[[127 114 142]
 [117 104 144]
 [124 108 145]]
:
[[114 142]
 [104 144]]

[[118 114 129 130]
 [126 129 103 105]]
:
[[114 129]
 [129 103]]

[[115 119 112]
 [129 130 133]
 [130 126 120]
 [117 123 115]
 [109 125 107]]
:
[[119 112]
 [130 133]]

[[119 135 134]
 [138 114 103]
 [122 128 121]
 [130 134 141]
 [117 140 144]]
:
[[135 134]
 [114 103]]

[[129 128 127 125 127]
 [142 120 142 153 122]
 [133 126 128 127 126]
 [135 125 129 127 126]
 [114 134 123 122 134]]
:
[[128 127]
 [120 142]]

[[125 117 121 125 103]
 [127 138 134 131 133]
 [128 140 135 130 138]
 [127 140 135 130 137]
 [127 140 135 130 138]]
:
[[117 121]
 [138 134]]

[[113 132 138 122 121]
 [103 133 141 116 118]]
:
[[132 138]
 [133 141]]

[[148 114 117 111 141]
 [125 122 116 115 112]
 [ 99 131 123 143 142]
 [150 114 122 107 138]]
:
[[114 117]
 [122 116]]

[[142 127 100 102 134]
 [134 127 117 117 132]]
:
[[127 100]
 [127 117]]
---
[[124 111 125 115 126 154 134 128]
 [135 130 133 122 131 135 127 132]
 [132 134 132 127 128 128 129 129]
 [132 125 128 115 128 150 127 129]
 [121 121 118 121 123 146 124 123]
 [141 138 152 125 129 128 153 132]
 [141 127 152 129 136 117 148 139]
 [127 117 130 120 126 144 138 128]
 [130 124 130 141 138 101 118 137]]
:
[[128 124 111 125 115 126 154 134]
 [132 135 130 133 122 131 135 127]
 [129 132 134 132 127 128 128 129]
 [129 132 125 128 115 128 150 127]
 [123 121 121 118 121 123 146 124]
 [132 141 138 152 125 129 128 153]
 [139 141 127 152 129 136 117 148]
 [128 127 117 130 120 126 144 138]
 [137 130 124 130 141 138 101 118]]

[[117 118 137 120 121 124 128 115 134 122 124 126 128]
 [130 135 131 134 104 127 133 129 133 137 121 117 125]
 [130 129 126 129 131 123 126 116 127 123 124 132 123]
 [126 129 127 129 126 129 127 117 128 125 129 128 128]]
:
[[128 117 118 137 120 121 124 128 115 134 122 124 126]
 [125 130 135 131 134 104 127 133 129 133 137 121 117]
 [123 130 129 126 129 131 123 126 116 127 123 124 132]
 [128 126 129 127 129 126 129 127 117 128 125 129 128]]

[[101 152 111 105 107 106 147 106 123 152 148 103]
 [151 145 114 138 112 110 105 109 142 100 109 107]
 [106 153 107 108 152 106 103 107 105 144 104 119]
 [121 152 130 151 104 154 150 151 109 117 152 135]
 [152 149 103 153 117 141 105 146 109 104 150 125]]
:
[[103 101 152 111 105 107 106 147 106 123 152 148]
 [107 151 145 114 138 112 110 105 109 142 100 109]
 [119 106 153 107 108 152 106 103 107 105 144 104]
 [135 121 152 130 151 104 154 150 151 109 117 152]
 [125 152 149 103 153 117 141 105 146 109 104 150]]

[[139 112]
 [123 118]
 [148 118]
 [136 149]
 [120 144]]
:
[[112 139]
 [118 123]
 [118 148]
 [149 136]
 [144 120]]

[[120 119 113 131 117 123 122 113 109 137 151]
 [114 140 147 142 137 118 137 133 122 140 108]
 [126 109 122 127 156 119 130 122 108 136 135]
 [122 140 133 107 118 134 116 124 132 114 129]
 [127 116 129 116 123 122 119 116 129 119 148]]
:
[[151 120 119 113 131 117 123 122 113 109 137]
 [108 114 140 147 142 137 118 137 133 122 140]
 [135 126 109 122 127 156 119 130 122 108 136]
 [129 122 140 133 107 118 134 116 124 132 114]
 [148 127 116 129 116 123 122 119 116 129 119]]

[[120 134 134]
 [126 127 124]
 [123 134 121]
 [140 129 152]
 [121 137 129]
 [131 121 125]
 [132 115 134]
 [128 127 133]
 [123 132 114]
 [120 138 119]
 [127 121 131]
 [119 130 121]]
:
[[134 120 134]
 [124 126 127]
 [121 123 134]
 [152 140 129]
 [129 121 137]
 [125 131 121]
 [134 132 115]
 [133 128 127]
 [114 123 132]
 [119 120 138]
 [131 127 121]
 [121 119 130]]

[[124 132 133 131 150 142 115 144 116 124 127 119 127]
 [123 127 131 105 128 130 120 133 125 138 117 137 134]
 [133 130 121 132 139 125 125 121 120 125 137 136 124]
 [137 134 144 114 127 135 131 124 131 104 142 119 132]
 [138 135 125 125 123 131 132 135 119 126 122 135 123]
 [139 127 128 112 129 128 131 134 123 127 120 129 132]]
:
[[127 124 132 133 131 150 142 115 144 116 124 127 119]
 [134 123 127 131 105 128 130 120 133 125 138 117 137]
 [124 133 130 121 132 139 125 125 121 120 125 137 136]
 [132 137 134 144 114 127 135 131 124 131 104 142 119]
 [123 138 135 125 125 123 131 132 135 119 126 122 135]
 [132 139 127 128 112 129 128 131 134 123 127 120 129]]
